Below are the code and all the weights of a small trained network. Each question names an input and a class and asks about switching units off, where a switched-off unit gives its printed mean instead of its output.

import numpy as np


def w(rows, s, z=0):
    codes = np.array(rows[::2]) - 128.0
    scale = np.full(codes.shape[1], s)
    scale[-1] = z or s
    return codes * scale


def f(y):
    return np.maximum(y, 0)


def log_softmax(a):
    a = a - a.max(-1, keepdims=True)
    return a - np.log(np.exp(a).sum(-1, keepdims=True))


def net(x, mask):
    res = np.array(x, float).reshape(1, 6) / 4 @ E
    y = f(res @ A[0][:, :-1].T + A[0][:, -1])
    res = res + np.where(mask, y, B[0][:, -1]) @ B[0][:, :-1]
    return log_softmax(res[-1] @ U[:, :-1].T + U[:, -1])


A, B = {}, {}
E = w([
[246,115,171,136,157],'x0',
[93,90,129,58,178],'x1',
[152,186,88,135,254],'x2',
[103,49,146,246,91],'x3',
[155,192,55,132,92],'x4',
[161,103,56,133,95],'x5',
],0.0093)
A[0] = w([
[128,87,83,133,215,169],'neuron 1',
[91,100,28,127,164,253],'neuron 2',
[178,139,20,160,110,219],'neuron 3',
[51,113,188,188,193,132],'neuron 4',
[89,98,5,101,67,193],'neuron 5',
[128,105,191,211,43,179],'neuron 6',
[80,151,31,66,33,196],'neuron 7',
[250,153,116,87,150,217],'neuron 8',
[108,147,8,165,70,90],'neuron 9',
[69,126,94,93,63,242],'neuron 10',
[136,183,47,207,134,160],'neuron 11',
[161,156,142,26,118,143],'neuron 12',
[177,233,92,96,193,193],'neuron 13',
[189,120,179,130,114,236],'neuron 14',
[179,149,118,113,197,55],'neuron 15',
],0.011,0.004)
B[0] = w([
[50,126,226,46,197,185],'neuron 1',
[163,125,199,71,200,198],'neuron 2',
[174,224,123,236,136,213],'neuron 3',
[34,231,68,127,183,209],'neuron 4',
[204,56,222,155,195,214],'neuron 5',
[109,17,81,161,154,226],'neuron 6',
[175,105,254,108,181,234],'neuron 7',
[220,146,219,218,137,227],'neuron 8',
[202,218,156,202,182,199],'neuron 9',
[109,36,199,74,118,216],'neuron 10',
[153,207,63,218,183,206],'neuron 11',
[181,94,192,146,184,197],'neuron 12',
[210,195,199,110,71,250],'neuron 13',
[135,130,166,237,107,185],'neuron 14',
[192,124,218,131,96,183],'neuron 15',
],0.0084,0.012)
U = w([
[149,53,124,200,40,152],'0',
[172,109,2,117,68,3],'1',
[146,129,211,70,183,163],'2',
[226,139,138,161,205,171],'3',
[200,175,11,43,64,2],'4',
[210,236,121,157,41,39],'5',
[63,76,149,81,116,175],'6',
[88,234,112,166,204,191],'7',
],0.01,0.0074)

Each question gives the input, the list of numbers given to net, and the class t.
The units are the neurons (one row each of A and B). Each row of codes is followed by its name. A weight is (code - 128) times the scale printed after its matrix; where a second scale follows, it is the last column's (A, B and U).
mask holds one flag per neuron, in row order. A switched-off neuron (its flag False) gives its mean, the last column of its row in B, instead of its output. The means were averaged over made-up inputs and are rounded, as every weight is.
A unit's drop is (log p(t) with every unit on - log p(t) with that unit switched off) / (log p(t) with every unit on - log p(t) with every unit switched off).
The circuit of an input: a set's keep is (log p(t) with only the set's units on - log p(t) with every unit switched off) / (log p(t) with every unit on - log p(t) with every unit switched off). Starting from the 12 units with the biggest drops (on a tie, the unit counted first), units are removed one at a time, each time the one whose removal leaves the highest keep (on an exact tie, the one counted first), for as long as the keep stays at least 0.8.
circuit, biggest first: the units of the circuit, biggest drop first
most important unit: the unit with the biggest drop
k most important neurons: the k neurons with the biggest drops, biggest first
drop of u: that unit's drop, to one decimal
input [7,8,1,6,-6,5], class 2: circuit, biggest first -> neuron 1
input [2,-6,0,-7,0,1], class 5: circuit, biggest first -> neuron 13; neuron 5; neuron 6
input [-4,-7,-1,5,-8,-3], class 0: 2 most important neurons -> neuron 6; neuron 1
input [7,1,-5,7,7,3], class 0: circuit, biggest first -> neuron 6; neuron 2
input [-2,4,7,-7,7,-6], class 2: 3 most important neurons -> neuron 1; neuron 9; neuron 2
input [-6,4,0,-8,3,7], class 2: 3 most important neurons -> neuron 7; neuron 10; neuron 2
input [-6,6,-5,6,-5,8], class 2: 3 most important neurons -> neuron 5; neuron 7; neuron 2
input [0,6,-4,1,3,6], class 2: circuit, biggest first -> neuron 11; neuron 10
input [5,3,-2,5,-4,-4], class 7: circuit, biggest first -> neuron 4; neuron 5; neuron 7
input [-8,1,7,-7,4,-3], class 2: circuit, biggest first -> neuron 1; neuron 2
input [5,-6,3,-7,5,6], class 5: 2 most important neurons -> neuron 13; neuron 3
input [-7,7,1,-5,6,6], class 2: 2 most important neurons -> neuron 7; neuron 10
input [-2,-7,6,-2,8,4], class 5: 4 most important neurons -> neuron 13; neuron 3; neuron 6; neuron 12
input [-7,8,6,1,-3,-6], class 7: most important unit -> neuron 4
input [0,0,0,6,3,-1], class 0: 2 most important neurons -> neuron 6; neuron 7
input [-1,-1,0,4,-3,-6], class 7: 2 most important neurons -> neuron 4; neuron 10
input [0,7,-8,-1,-5,3], class 6: drop of neuron 8 -> 0.2
input [-2,2,6,8,-4,0], class 7: drop of neuron 4 -> 0.1
input [3,8,-4,3,2,-4], class 6: drop of neuron 9 -> 0.1
input [-2,1,5,8,-4,-5], class 7: circuit, biggest first -> neuron 4
input [0,3,-2,8,-5,-1], class 6: drop of neuron 4 -> 0.2
